[ 81 126 160  98] : lig
[167 129  87 139] : Sela
[ 81 126 160 138] : rar
which: [ 81 125 161 139] : rar
which: [ 81 126 160  98] : lig
diff Sela: [167 130  87 139] : 1, [129]
which: [167 129  87 139] : Sela
diff lig: [ 81 126 160  97] : 3, [98]

[131  77  99 148 151 172 136 123 108 139 171 125 117  99 144 126  93 140
 146 126  80  95 108 101 139 160 126 103 157 144 120 104 135 122  96 122
 148 100 112] -> Teg
[148 151 172 136 123 108 139 171 125 117  99 144 126  93 140 146 126  80
  95 108 101 139 160 126 103 157 144 120 104 135 122  96 122 148 100 112
 161 134 114] -> medel
[172 136 123 108 139 171 125 117  99 144 126  93 140 146 126  80  95 108
 101 139 103 144 126 160 157 120 104 135 122 148 100 148 100 112 161 134
 114 106 134] -> Dis
[172 136 123 108 139 171 125 117  99 144 126  93 140 146 126  80  95 108
 101 139 160 126 103 157 144 120 104 135 122  96 122 148 100 112 161 134
 114 106 134] -> bife
[ 77  99 148 151 172 136 123 108 139 171 125 117  99 144 126  93 140 146
 126  80  95 108 101 139 160 126 103 157 144 120 104 135 122  96 122 148
 100 112 161] -> luzaz
[136 123 108 139 171 125 117  99 144 126  93 140 146 126  80  95 108 101
 139 160 126 103 157 144 120 104 135 122  96 122 148 100 112 161 134 114
 106 134 152] -> vop
[ 99 148 151 172 136 123 108 139 171 125 117  99 144 126  93 140 146 126
  80  95 108 101 139 160 126 103 157 144 120 104 135 122  96 122 148 100
 112 161 134] -> Zudam
diff bife: [172 136 123 108 139 170 125 117  99 144 126  93 140 146 126  80  95 108
 101 139 160 126 103 157 144 120 104 135 122  96 122 148 100 112 161 134
 114 106 134] : 5, [171]
which: [ 77  99 148 151 172 136 123 108 139 171 125 117  99 144 126  93 140 146
 126  80  95 108 101 139 160 126 103 157 144 120 104 135 122  96 122 148
 100 112 161] : luzaz
which: [149 150 172 135 124 108 140 170 124 118  98 146 126  91 141 146 127  81
  94 108 103 141 158 123 103 158 145 120 106 135 122  98 121 148 100 112
 161 134 114] : medel
which: [172 136 123 108 139 171 125 117  99 144 126  93 140 146 126  80  95 108
 101 139 160 126 103 157 144 120 104 135 122  96 122 148 100 112 161 134
 114 106 134] : bife

[127 132 169  94 124 106 107 132] -> gem
[125 124 120 107 146 128 152 147] -> kosi
[114 107 124 120 137 115  93 135] -> Feb
at: [115  93] : Feb, 5
diff Feb: [114 107 124 120 138 115  93 135] : 4, [137]
at: [124 120 137 115  93] : Feb, 2
then: [ 94 124] : [106 107]
then: [124 120 107] : [146 128]

[136 119  90 164 164] -> merut
[163 129 138  99 141] -> tem
[166 129 138 119 129] -> tuni
[144  96 135 122 109] -> Keza
[131 100 140  84 160] -> Tisa
[102 137  93 148  96] -> Bonit
[102 113 144 138 102] -> tudo
[ 84 103 167 116 156] -> pefe
at: [113 144 138 102] : tudo, 1
which: [ 84 104 167 116 156] : pefe
diff Tisa: [131 100 139  84 160] : 2, [140]
which: [163 129 138  99 141] : tem
then: [102 137] : [ 93 148]

[128 129 128 128 127 127 128 127 127 128 128 128 127 129 128 128 128 129
 129 129 129 129 127 128 127 127 129 127 127 129 128 129 127 128 129 128
 129 127 129 128 128 129 128 129 127 129 128 128 128 127]  rep
[149 128 106 123 123 121 143 137 104 115 107 129 130 148 120 158 150 132
  96 142 129 141 135 153 139 156 108 110 111 127  81  89 141 160 131 125
 117 128 124  82 127 125 139 110  91 127 114 123 123  93]  gusod
[148 106 109 124  94 107 156 112 104  90 141 115 104 150 124 130 149 153
 129 139 130 120 138 126 100 151 122 146 108 112 116 113 106 142  99 149
  91 130 144 110  89 151 115 138 134 134 108 134 153 105]  Bunop
[124 103 107 106 149 150 118 153 132 145 101 107 157 116 108 117 126 108
 104 114  97 119 109 142 141 144  99 140 150 133 126 117 153 108 111  99
 118 148  97 123 136 100 147  98 138  94 110 100 102 148]  Tevuv
[129 135 133 133 120 121 131 120 125 121 135 133 118 132 132 130 129 134
 134 132 137 131 132 124 123 123 136 123 120 126 127 130 119 134 132 136
 130 122 137 128 124 136 122 136 124 137 132 135 135 121]  fere
[158  90  86  81 120 159 155 156  97 127 122  78 141 150  83  89 159 145
 123 147 115 142  88 156 102 160 117 172 161 155 137 137 139  99  90 113
 105 174 118 119 114 126 158 118 156 101  81  89 121 151]  Leb
[134 117 132 133  88 106 148  96 118  93 168 120  90 140 134 107 134 159
 164 135 143 117 136 102  83 120 151 154 114 114 153 150  85 122 103 161
 105 123 159 147  88 163 101 164 157 148 124 145 165 125]  muz
[139 120 104  86 156 177 125 172 116 166 101  96 165 129  86  95 138 116
 115 139 116 155  78 162 136 135 122 140 176 172 137 144 164  92 128  88
 148 167 100 127 159  99 173 103 134  97 102  83  90 164]  zuded
[146 163 143 138 108 120 146 115 109 119 153 143 103 153 133 130 143 155
 153 162 173 161 131 130 112 136 119 127 120 130 126 123 123 146 155 152
 153 120 163 128 132 157 126 159 109 165 139 145 148 111]  sefip
[104 158 173 159 120 112 114  96 153 128 166 155 102 113 159 118 102 134
 174 122 154 122 143  90 116  81 170 121 119 120 167 168  97 121 149 154
 153 102 155 173 129 149  99 167 143 160 165 160 150 138]  kefe
[118 150 154 151 115 109 125 102 136 118 152 149 104 126 150 131 117 137
 153 130 150 127 144 105 118 103 154 117 111 119 140 144 104 136 143 150
 140 106 151 145 123 147 106 154 126 154 151 153 147 120]  rinos
[139 120 104  86 156 177 125 172 116 166 101  96 165 129  86  95 138 116
 115 139 116 155  78 162 136 135 122 140 176 172 137 144 164  92 128  88
 148 167 100 127 159  99 173 103 134  97 145 125 106 126]  kenol
then: [121 143 137 104] : [115 107]
diff gusod: [149 128 106 123 123 121 143 137 104 115 107 129 130 148 120 158 150 132
  96 142 129 141 135 153 139 156 108 110 111 126  81  89 141 160 131 125
 117 128 124  82 127 125 139 110  91 127 114 123 123  93] : 29, [127]
which: [147 105 109 124  95 107 155 112 104  90 141 114 103 150 124 130 149 153
 129 139 130 119 138 126 100 152 122 146 108 112 116 113 106 142  99 149
  91 130 144 109  89 150 115 137 133 134 108 134 153 105] : Bunop
which: [139 119 104  86 156 177 124 171 116 166 101  95 164 128  86  97 138 116
 115 140 117 154  77 162 135 136 123 140 175 173 138 143 164  92 127  88
 149 167 101 127 159  99 173 103 135  97 144 124 106 126] : kenol
then: [123 136 123 120 126 127 130 119] : [134 132]
diff kefe: [104 158 173 159 120 112 114  96 153 128 166 155 102 113 159 118 102 134
 174 122 154 122 143  90 116  81 170 121 119 120 167 168  97 121 149 154
 153 102 155 173 129 148  99 167 143 160 165 160 150 138] : 41, [149]

[152 137 142 138  97 118 160 139 134] : nuve
[151 149 151 150 137 127 127 158  80] : Kozev
[130 116 111 158 147 117 136 144  95] : veg
[108 156 150 151 137 137 134 158  82] : Muf
diff veg: [130 116 111 158 148 117 136 144  95] : 4, [147]
then: [158 147 117] : [136 144]
then: [108 156 150 151 137 137] : [134 158]
at: [116 111 158 147] : veg, 1
at: [151 137] : Muf, 3
then: [150 151 137] : [137 134]
which: [152 149 151 150 137 126 127 158  80] : Kozev

[143 136 113 121 125 151 136 147 130  92 147  91 142  92 140 117 145 153
 142 126 138 133 123] -> fumad
[144 139 102 112 106 142 112 110 129 103 115 126 113 105 104 103 108 139
 105 118 103 105 129] -> kadup
[147 141 122 121 119 148 122 121 136 108 130 121 122 117 117 119 120 149
 117 120 115 120 125] -> geka
[124 126 143 125 129 117 110  98 130 145 111 144 104 156 102 136  99 115
 100 112 103 120 118] -> Sur
which: [144 136 113 122 126 151 136 147 131  93 147  91 143  92 140 117 144 153
 142 127 138 132 123] : fumad
then: [130  92 147  91 142] : [ 92 140]
which: [146 141 122 121 119 148 122 121 136 108 129 121 122 117 118 119 120 150
 117 120 115 120 126] : geka

[141 174 132 136 148 109 102 128 123 122] -> Navi
[137 129 104 144 135 123 103 147 126 142] -> Pegi
[141 115 128 130 147 143 132 151 159 113] -> tik
[131 117 130 150 105 125  92 102 104 100] -> Lafel
[127 114 118 109 152 118  92 122 113 119] -> Zotes
[123 159 151 132 128 130 115 143 147 104] -> Bato
at: [105 125  92 102 104 100] : Lafel, 4
at: [118 109 152] : Zotes, 2
at: [159 151 132 128 130 115 143 147] : Bato, 1
diff Lafel: [131 117 131 150 105 125  92 102 104 100] : 2, [130]

[117 113 139 112 144 120 105 148 121 121 128] : laren
[124 126 133 118 138 128 115 139 122 129 129] : fuvu
[109 101 146 101 151 113  91 162 118 115 129] : lovo
[125 126 131 122 132 126 121 134 126 127 128] : lepa
[124 131 129 124 128 138 122 133 128 128 140] : rik
[114 109 133 123 126 129 118 137 134 113 143] : Veka
[116 131 129 121 125 150 115 138 132 125 159] : tubon
[124 121 130 126 128 128 124 131 129 122 132] : zaga
[127 131 130 122 133 132 121 134 124 130 132] : kar
[119 136 129 119 130 150 114 139 128 131 154] : kote
[103  85 145 109 139 115  98 156 129 102 139] : doma
[124 135 132 116 137 138 113 140 121 133 138] : moti
then: [113 139 112 144 120 105 148 121] : [121 128]
diff kote: [119 137 129 119 130 150 114 139 128 131 154] : 1, [136]
diff laren: [117 113 139 112 144 120 105 148 121 121 129] : 10, [128]

[104 118 107  89 145 118  96 140 130] : mam
[120 108 152 134 140 135 171 138 124] : Rofep
[124 131 130 129 139  90 112 104 112] : nimat
[124 126 126 124 121 124 123 122 124] : lat
then: [145 118  96] : [140 130]
then: [108 152] : [134 140]
at: [129 139  90] : nimat, 3
diff mam: [104 117 107  89 145 118  96 140 130] : 1, [118]

